Below are the code and all the weights of a small trained network. Each question names an input and a class and asks about switching units off, where a switched-off unit gives its printed mean instead of its output.

import numpy as np


def w(rows, s, z=0):
    codes = np.array(rows[::2]) - 128.0
    scale = np.full(codes.shape[1], s)
    scale[-1] = z or s
    return codes * scale


def norm(h):
    return h / np.sqrt((h * h).mean(-1, keepdims=True) + 1e-5)


def f(y):
    return y / 2 * (1 + np.tanh(0.7978845608 * (y + 0.044715 * y**3)))


def log_softmax(a):
    a = a - a.max(-1, keepdims=True)
    return a - np.log(np.exp(a).sum(-1, keepdims=True))


def net(x, mask):
    res = np.array(x, float).reshape(1, 2) / 4 @ E
    u = 0
    for l in range(4):
        y = f(norm(res) @ A[l][:, :-1].T + A[l][:, -1])
        res = res + np.where(mask[u : u + 5], y, B[l][:, -1]) @ B[l][:, :-1]
        u += 5
    return log_softmax(norm(res)[-1] @ U[:, :-1].T + U[:, -1])


A, B = {}, {}
E = w([
[47,99,67,61,105,101,213,255,81],'x0',
[130,166,189,147,112,194,164,141,99],'x1',
],0.0021)
A[0] = w([
[5,61,156,29,55,153,172,214,221,208],'L0N1',
[146,148,114,106,176,183,95,209,156,1],'L0N2',
[149,183,101,111,65,192,171,214,117,127],'L0N3',
[235,118,191,137,118,118,127,102,179,234],'L0N4',
[142,85,111,233,229,131,111,52,174,237],'L0N5',
],0.002,0.00065)
B[0] = w([
[168,129,130,192,118,170,78,80,135,234],'L0N1',
[122,113,4,168,150,149,70,119,76,100],'L0N2',
[102,133,106,153,208,139,137,127,179,163],'L0N3',
[81,51,130,95,137,163,141,149,116,222],'L0N4',
[116,115,127,128,127,141,183,171,134,253],'L0N5',
],0.0043,0.0014)
A[1] = w([
[64,114,129,78,143,154,193,118,138,39],'L1N1',
[5,129,92,143,112,78,145,188,75,139],'L1N2',
[150,118,68,159,92,159,70,127,149,105],'L1N3',
[123,125,155,48,27,128,140,134,75,152],'L1N4',
[132,153,143,158,130,132,163,131,79,1],'L1N5',
],0.0031,0.00058)
B[1] = w([
[125,161,109,78,116,117,58,96,177,146],'L1N1',
[211,92,168,224,118,139,140,29,209,247],'L1N2',
[30,193,125,94,175,117,91,78,77,152],'L1N3',
[128,161,95,153,39,97,123,153,252,111],'L1N4',
[75,72,52,50,233,46,88,97,31,116],'L1N5',
],0.003,0.0013)
A[2] = w([
[87,188,128,148,182,132,131,104,115,176],'L2N1',
[116,192,169,137,165,107,30,72,73,166],'L2N2',
[142,154,181,164,45,170,123,94,186,243],'L2N3',
[114,191,157,96,129,131,136,205,67,1],'L2N4',
[177,97,70,67,136,2,79,78,140,70],'L2N5',
],0.0035,0.00085)
B[2] = w([
[113,149,130,88,132,98,114,124,135,149],'L2N1',
[132,74,92,113,90,113,147,184,141,165],'L2N2',
[95,139,46,127,166,100,115,151,116,253],'L2N3',
[154,117,122,171,159,160,127,161,111,102],'L2N4',
[72,166,218,123,186,253,171,215,118,213],'L2N5',
],0.0042,0.0024)
A[3] = w([
[112,218,117,104,169,183,162,86,56,121],'L3N1',
[130,88,118,121,160,116,72,39,137,192],'L3N2',
[136,99,38,170,150,123,170,175,148,246],'L3N3',
[66,185,84,4,76,62,86,185,139,41],'L3N4',
[147,193,115,148,122,169,124,139,76,180],'L3N5',
],0.0036,0.0012)
B[3] = w([
[27,162,202,126,94,184,142,175,158,195],'L3N1',
[185,88,58,177,108,88,141,143,120,200],'L3N2',
[176,119,143,108,112,102,68,90,102,252],'L3N3',
[34,188,70,62,46,142,76,204,220,107],'L3N4',
[142,56,113,74,195,109,141,188,252,164],'L3N5',
],0.0036,0.0026)
U = w([
[34,121,250,124,222,255,168,218,190,186],'0',
[253,40,43,213,145,67,109,38,101,181],'1',
[39,200,24,17,28,67,32,190,187,163],'2',
[112,222,182,37,84,45,219,84,15,7],'3',
[95,238,204,50,52,41,234,38,44,2],'4',
[89,254,176,68,86,42,231,52,45,12],'5',
[97,230,164,68,75,67,218,85,10,16],'6',
[112,247,190,49,60,52,235,68,15,6],'7',
],0.0073,0.0067)

Each question gives the input, the list of numbers given to net, and the class t.
The units are the neurons (one row each of A and B). Each row of codes is followed by its name. A weight is (code - 128) times the scale printed after its matrix; where a second scale follows, it is the last column's (A, B and U).
mask holds one flag per neuron, layer by layer. A switched-off neuron (its flag False) gives its mean, the last column of its row in B, instead of its output. The means were averaged over made-up inputs and are rounded, as every weight is.
A unit's drop is (log p(t) with every unit on - log p(t) with that unit switched off) / (log p(t) with every unit on - log p(t) with every unit switched off).
top k neurons: the k neurons with the biggest drops, biggest first
k most important neurons of layer l: the k neurons of layer l with the biggest drops, biggest first
drop of u: that unit's drop, to one decimal
input [0,3], class 2: most important neuron of layer 0	[L0N5]
input [-2,1], class 2: top 2 neurons	[L0N1 L3N4]
input [8,-7], class 1: top 2 neurons	[L1N2 L3N1]
input [-2,-2], class 2: top 3 neurons	[L0N3 L3N4 L0N1]
input [8,-8], class 0: top 3 neurons	[L2N5 L0N5 L1N2]
input [-5,4], class 1: top 3 neurons	[L2N5 L3N2 L2N2]
input [-3,0], class 2: top 4 neurons	[L0N1 L0N3 L3N4 L1N2]
input [3,0], class 2: top 2 neurons	[L0N1 L1N3]
input [0,2], class 2: top 2 neurons	[L1N1 L2N1]
input [8,7], class 1: top 4 neurons	[L2N5 L1N2 L1N3 L1N4]
input [-8,7], class 1: top 2 neurons	[L2N5 L3N2]
input [4,-4], class 0: top 3 neurons	[L2N5 L0N5 L1N3]
input [-1,3], class 2: top 4 neurons	[L1N1 L0N1 L0N4 L2N5]
input [8,-6], class 1: top 2 neurons	[L1N2 L0N1]
input [1,2], class 2: top 2 neurons	[L2N1 L1N2]
input [2,3], class 2: 3 most important neurons of layer 1	[L1N2 L1N3 L1N5]
input [1,-5], class 0: top neuron	[L2N5]
input [-3,1], class 2: 2 most important neurons of layer 2	[L2N3 L2N5]
input [-4,-4], class 0: 2 most important neurons of layer 0	[L0N1 L0N3]
input [-6,-6], class 0: drop of L2N5	2.0
input [8,3], class 1: drop of L1N2	0.9
input [-4,-8], class 0: drop of L2N5	1.7
input [-6,-8], class 0: drop of L2N5	1.8
input [7,-8], class 0: most important neuron of layer 3	[L3N2]
input [-3,-1], class 2: 2 most important neurons of layer 1	[L1N2 L1N1]
